Below are the code and all the weights of a small trained network. Each question names an input and a target symbol and asks about switching units off, where a switched-off unit gives its printed mean instead of its output.

import numpy as np


def w(rows, s, z=0):
    codes = np.array(rows[::2]) - 128.0
    scale = np.full(codes.shape[1], s)
    scale[-1] = z or s
    return codes * scale


def norm(h):
    return h / np.sqrt((h * h).mean(-1, keepdims=True) + 1e-5)


def f(y):
    return np.maximum(y, 0)


def softmax(a):
    e = np.exp(a - a.max(-1, keepdims=True))
    return e / e.sum(-1, keepdims=True)


def log_softmax(a):
    a = a - a.max(-1, keepdims=True)
    return a - np.log(np.exp(a).sum(-1, keepdims=True))


def net(x, mask):
    ids = ['ΔΩαβζλμτψ'.index(c) for c in x.split()]
    T = len(ids)
    res = E[ids] + P[:T]
    u = 0
    for l in range(2):
        r = norm(res)
        for j in range(3):
            rows = slice(3 * j, 3 * j + 3)
            q, k, v = (r @ M[l][rows].T for M in (Q, K, V))
            z = softmax(np.where(np.tri(T) > 0, q @ k.T / 3**0.5, -1e9)) @ v
            o = O[l][rows]
            res = res + np.where(mask[u + j], z, o[:, -1]) @ o[:, :-1]
        u += 3
        y = f(norm(res) @ A[l][:, :-1].T + A[l][:, -1])
        res = res + np.where(mask[u : u + 4], y, B[l][:, -1]) @ B[l][:, :-1]
        u += 4
    return log_softmax(norm(res)[-1] @ U[:, :-1].T + U[:, -1])


Q, K, V, O, A, B = {}, {}, {}, {}, {}, {}
E = w([
[119,149,18],'Δ',
[138,165,20],'Ω',
[132,113,253],'α',
[152,130,213],'β',
[128,161,22],'ζ',
[77,91,89],'λ',
[146,127,219],'μ',
[189,167,140],'τ',
[173,216,75],'ψ',
],0.0048)
P = w([
[161,160,125],'0',
[140,14,81],'1',
[155,158,98],'2',
[175,236,217],'3',
[91,29,91],'4',
[157,146,95],'5',
[206,207,254],'6',
[104,21,87],'7',
],0.0057)
Q[0] = w([
[178,87,94],'L0H1',
[35,3,88],'L0H1',
[225,14,132],'L0H1',
[180,126,120],'L0H2',
[168,118,132],'L0H2',
[49,160,114],'L0H2',
[91,110,149],'L0H3',
[186,8,126],'L0H3',
[99,17,165],'L0H3',
],0.013)
K[0] = w([
[163,82,93],'L0H1',
[97,150,7],'L0H1',
[232,115,54],'L0H1',
[113,157,170],'L0H2',
[131,155,149],'L0H2',
[116,69,100],'L0H2',
[110,110,101],'L0H3',
[205,99,109],'L0H3',
[142,78,69],'L0H3',
],0.016)
V[0] = w([
[52,129,204],'L0H1',
[147,107,118],'L0H1',
[159,146,96],'L0H1',
[184,1,89],'L0H2',
[98,157,127],'L0H2',
[106,211,164],'L0H2',
[145,83,112],'L0H3',
[167,44,105],'L0H3',
[85,223,155],'L0H3',
],0.004)
O[0] = w([
[240,225,38,5],'L0H1',
[105,136,143,143],'L0H1',
[83,63,155,188],'L0H1',
[201,236,19,58],'L0H2',
[109,126,161,129],'L0H2',
[87,44,190,186],'L0H2',
[98,118,198,112],'L0H3',
[72,103,251,104],'L0H3',
[185,152,7,156],'L0H3',
],0.0029,0.0022)
A[0] = w([
[175,2,71,2],'L0N1',
[110,31,101,231],'L0N2',
[232,104,128,128],'L0N3',
[123,115,197,74],'L0N4',
],0.0082,0.0019)
B[0] = w([
[168,2,250,224],'L0N1',
[45,248,116,255],'L0N2',
[111,53,217,209],'L0N3',
[166,137,7,160],'L0N4',
],0.0074,0.0044)
Q[1] = w([
[158,250,128],'L1H1',
[125,62,90],'L1H1',
[168,126,167],'L1H1',
[30,159,74],'L1H2',
[194,209,187],'L1H2',
[66,120,142],'L1H2',
[167,53,36],'L1H3',
[127,194,181],'L1H3',
[119,191,140],'L1H3',
],0.015)
K[1] = w([
[30,228,195],'L1H1',
[165,128,94],'L1H1',
[145,105,180],'L1H1',
[82,223,149],'L1H2',
[211,103,86],'L1H2',
[125,166,195],'L1H2',
[8,154,147],'L1H3',
[217,148,137],'L1H3',
[200,163,110],'L1H3',
],0.014)
V[1] = w([
[185,125,193],'L1H1',
[218,155,147],'L1H1',
[107,91,91],'L1H1',
[2,47,73],'L1H2',
[32,128,187],'L1H2',
[109,85,147],'L1H2',
[111,91,148],'L1H3',
[98,142,53],'L1H3',
[168,31,117],'L1H3',
],0.0096)
O[1] = w([
[194,153,185,236],'L1H1',
[141,198,191,157],'L1H1',
[101,92,126,87],'L1H1',
[35,114,2,42],'L1H2',
[103,46,70,155],'L1H2',
[153,119,106,151],'L1H2',
[124,107,84,126],'L1H3',
[199,175,162,2],'L1H3',
[89,161,30,126],'L1H3',
],0.0095,0.0037)
A[1] = w([
[122,149,234,226],'L1N1',
[15,119,245,2],'L1N2',
[243,121,83,189],'L1N3',
[61,251,182,108],'L1N4',
],0.011,0.0027)
B[1] = w([
[97,99,38,254],'L1N1',
[132,63,249,194],'L1N2',
[217,105,178,172],'L1N3',
[38,191,116,177],'L1N4',
],0.018,0.0087)
U = w([
[63,112,77,44],'Δ',
[17,220,127,108],'Ω',
[142,226,54,135],'α',
[184,87,96,120],'β',
[107,130,96,154],'ζ',
[92,37,251,135],'λ',
[149,101,56,35],'μ',
[194,60,126,78],'τ',
[197,211,240,255],'ψ',
],0.014,0.0027)

Each question gives the input, a string of symbols that net reads in full, and the target symbol t.
The units are the heads (3 rows each of Q, K, V and O) and the neurons (one row each of A and B). Each row of codes is followed by its name. A weight is (code - 128) times the scale printed after its matrix; where a second scale follows, it is the last column's (O, A, B and U).
mask holds one flag per unit, layer by layer, with each layer's heads first. A switched-off unit (its flag False) gives its mean, the last column of its rows in O or B, instead of its output. The means were averaged over made-up inputs and are rounded, as every weight is.
A unit's drop is (log p(t) with every unit on - log p(t) with that unit switched off) / (log p(t) with every unit on - log p(t) with every unit switched off).
top k neurons: the k neurons with the biggest drops, biggest first
k most important neurons of layer l: the k neurons of layer l with the biggest drops, biggest first
heads that matter: for each layer, one digit per head in row order, 1 if its drop is at least 0.15 and else 0, layers parted by /
input τ Ω τ β, target τ: top 2 neurons => (L0N2 L0N3)
input μ α τ τ μ, target Δ: heads that matter => 011 / 011
input α ψ ψ Ω Ω Ω μ, target Ω: top 2 neurons => (L1N4 L1N1)
input ψ ψ ψ ψ Ω τ ζ, target τ: top 3 neurons => (L0N4 L0N2 L1N1)
input τ ψ Ω λ, target Ω: heads that matter => 010 / 010
input μ ψ ψ ψ Ω α Ω, target α: heads that matter => 000 / 011
input α ψ α ψ τ ζ, target ψ: 2 most important neurons of layer 0 => (L0N1 L0N4)
input ψ μ τ, target τ: 2 most important neurons of layer 0 => (L0N4 L0N3)
input ψ Ω τ ψ, target τ: heads that matter => 111 / 010
input μ ψ ζ ψ Δ β β, target β: heads that matter => 111 / 000
input ζ Ω μ Ω ψ α α τ, target Δ: heads that matter => 101 / 011
input ψ ψ α τ, target α: top 3 neurons => (L1N2 L0N2 L0N4)
input ζ Ω μ, target τ: 2 most important neurons of layer 0 => (L0N3 L0N2)
input α ψ Ω Ω, target Ω: heads that matter => 000 / 010
input β λ β τ, target β: top 3 neurons => (L0N3 L0N2 L1N2)
input ψ ψ ψ, target α: 3 most important neurons of layer 0 => (L0N1 L0N2 L0N3)
input ψ α Ω ψ, target Ω: 2 most important neurons of layer 0 => (L0N4 L0N1)
input ψ ψ Ω α μ ψ ψ, target ψ: heads that matter => 100 / 010
input ζ ψ τ ζ, target τ: 2 most important neurons of layer 1 => (L1N1 L1N2)
input ψ ψ Ω β Ω ψ Δ, target ψ: heads that matter => 000 / 010
input τ ψ τ ψ, target τ: heads that matter => 001 / 000
input Ω Ω τ Ω, target τ: top 3 neurons => (L0N2 L0N1 L0N4)
input ψ α α ψ μ ψ μ, target ψ: heads that matter => 100 / 010
input ψ ψ ψ ψ λ Ω α, target Ω: heads that matter => 000 / 010
